Below are the code and all the weights of a small trained network. Each question names an input and a target symbol and asks about switching units off, where a switched-off unit gives its printed mean instead of its output.

import numpy as np


def w(rows, s, z=0):
    codes = np.array(rows[::2]) - 128.0
    scale = np.full(codes.shape[1], s)
    scale[-1] = z or s
    return codes * scale


def f(y):
    return np.maximum(y, 0)


def softmax(a):
    e = np.exp(a - a.max(-1, keepdims=True))
    return e / e.sum(-1, keepdims=True)


def log_softmax(a):
    a = a - a.max(-1, keepdims=True)
    return a - np.log(np.exp(a).sum(-1, keepdims=True))


def net(x, mask):
    ids = ['ΓΘΞΣΩαβεζημπτφ'.index(c) for c in x.split()]
    T = len(ids)
    res = E[ids] + P[:T]
    r = res
    for j in range(2):
        rows = slice(2 * j, 2 * j + 2)
        q, k, v = (r @ M[0][rows].T for M in (Q, K, V))
        z = softmax(np.where(np.tri(T) > 0, q @ k.T / 2**0.5, -1e9)) @ v
        o = O[0][rows]
        res = res + np.where(mask[j], z, o[:, -1]) @ o[:, :-1]
    y = f(res @ A[0][:, :-1].T + A[0][:, -1])
    res = res + np.where(mask[2:10], y, B[0][:, -1]) @ B[0][:, :-1]
    return log_softmax(res[-1] @ U[:, :-1].T + U[:, -1])


Q, K, V, O, A, B = {}, {}, {}, {}, {}, {}
E = w([
[195,161,27],'Γ',
[98,163,100],'Θ',
[177,133,78],'Ξ',
[82,151,107],'Σ',
[70,34,162],'Ω',
[93,127,95],'α',
[108,53,95],'β',
[38,122,156],'ε',
[98,187,78],'ζ',
[1,153,152],'η',
[175,145,50],'μ',
[146,54,115],'π',
[140,144,62],'τ',
[99,82,173],'φ',
],0.0084)
P = w([
[9,2,30],'0',
[77,158,133],'1',
[122,67,51],'2',
[214,145,229],'3',
[142,214,186],'4',
[89,96,31],'5',
[196,151,210],'6',
[115,197,225],'7',
[61,84,32],'8',
],0.0075)
Q[0] = w([
[82,99,54],'h1',
[27,75,76],'h1',
[223,228,206],'h2',
[79,98,2],'h2',
],0.0084)
K[0] = w([
[26,64,72],'h1',
[17,62,1],'h1',
[206,215,229],'h2',
[17,101,40],'h2',
],0.0072)
V[0] = w([
[230,141,51],'h1',
[39,2,150],'h1',
[27,153,206],'h2',
[154,36,148],'h2',
],0.0081)
O[0] = w([
[53,2,61,114],'h1',
[231,186,72,255],'h1',
[149,246,215,115],'h2',
[193,131,39,165],'h2',
],0.0086,0.0057)
A[0] = w([
[201,55,99,188],'n1',
[79,60,77,71],'n2',
[254,134,85,152],'n3',
[66,112,67,3],'n4',
[133,186,151,225],'n5',
[214,116,58,137],'n6',
[211,243,51,39],'n7',
[42,84,56,111],'n8',
],0.0077,0.0036)
B[0] = w([
[64,64,136,220],'n1',
[235,153,50,159],'n2',
[18,129,209,254],'n3',
[133,204,50,141],'n4',
[168,222,91,177],'n5',
[30,70,195,244],'n6',
[72,155,255,241],'n7',
[207,97,75,168],'n8',
],0.0064,0.008)
U = w([
[140,61,2,203],'Γ',
[126,148,133,36],'Θ',
[123,56,83,81],'Ξ',
[107,157,123,130],'Σ',
[105,123,231,82],'Ω',
[101,140,145,71],'α',
[7,62,161,155],'β',
[154,187,195,55],'ε',
[113,174,157,199],'ζ',
[169,212,193,3],'η',
[153,80,54,216],'μ',
[99,37,185,77],'π',
[118,94,80,95],'τ',
[150,146,228,40],'φ',
],0.006,0.0043)

Each question gives the input, a string of symbols that net reads in full, and the target symbol t.
The units are the heads (2 rows each of Q, K, V and O) and the neurons (one row each of A and B). Each row of codes is followed by its name. A weight is (code - 128) times the scale printed after its matrix; where a second scale follows, it is the last column's (O, A, B and U).
mask holds one flag per unit, heads first, then neurons. A switched-off unit (its flag False) gives its mean, the last column of its rows in O or B, instead of its output. The means were averaged over made-up inputs and are rounded, as every weight is.
A unit's drop is (log p(t) with every unit on - log p(t) with that unit switched off) / (log p(t) with every unit on - log p(t) with every unit switched off).
The circuit of an input: a set's keep is (log p(t) with only the set's units on - log p(t) with every unit switched off) / (log p(t) with every unit on - log p(t) with every unit switched off). Starting from all 10 units, units are removed one at a time, each time the one whose removal leaves the highest keep (on an exact tie, the one counted first), for as long as the keep stays at least 0.8.
units of the circuit, in order: the units of the circuit, biggest drop first
k most important neurons: the k neurons with the biggest drops, biggest first
which heads matter: for each layer, one digit per head in row order, 1 if its drop is at least 0.15 and else 0, layers parted by /
drop when u is switched off: that unit's drop, to one decimal
input Γ Ω Ω, target Γ: units of the circuit, in order -> n7; h2; n2
input β ζ β β β ε Γ Γ Γ, target β: most important neuron -> n6
input β π Θ β Σ π, target β: which heads matter -> 11
input Γ β β Ξ μ Θ, target Γ: which heads matter -> 11
input Γ Σ Σ β β π, target Γ: 3 most important neurons -> n7; n2; n8
input β β Ω μ μ τ, target β: 2 most important neurons -> n6; n3
input β Σ Γ, target β: which heads matter -> 00
input Γ Γ β Γ Ξ Ξ, target Γ: which heads matter -> 11
input Γ β η, target Γ: 2 most important neurons -> n7; n3
input β π Ω π ζ Ξ, target β: drop when n3 is switched off -> 0.3
input Γ Γ β μ η β β β Ξ, target Γ: drop when h1 is switched off -> 0.8
input Γ Ξ Γ Ω ε Γ φ μ ζ, target Γ: drop when n7 is switched off -> 0.1
input β β β Γ β μ, target β: drop when n6 is switched off -> 0.3
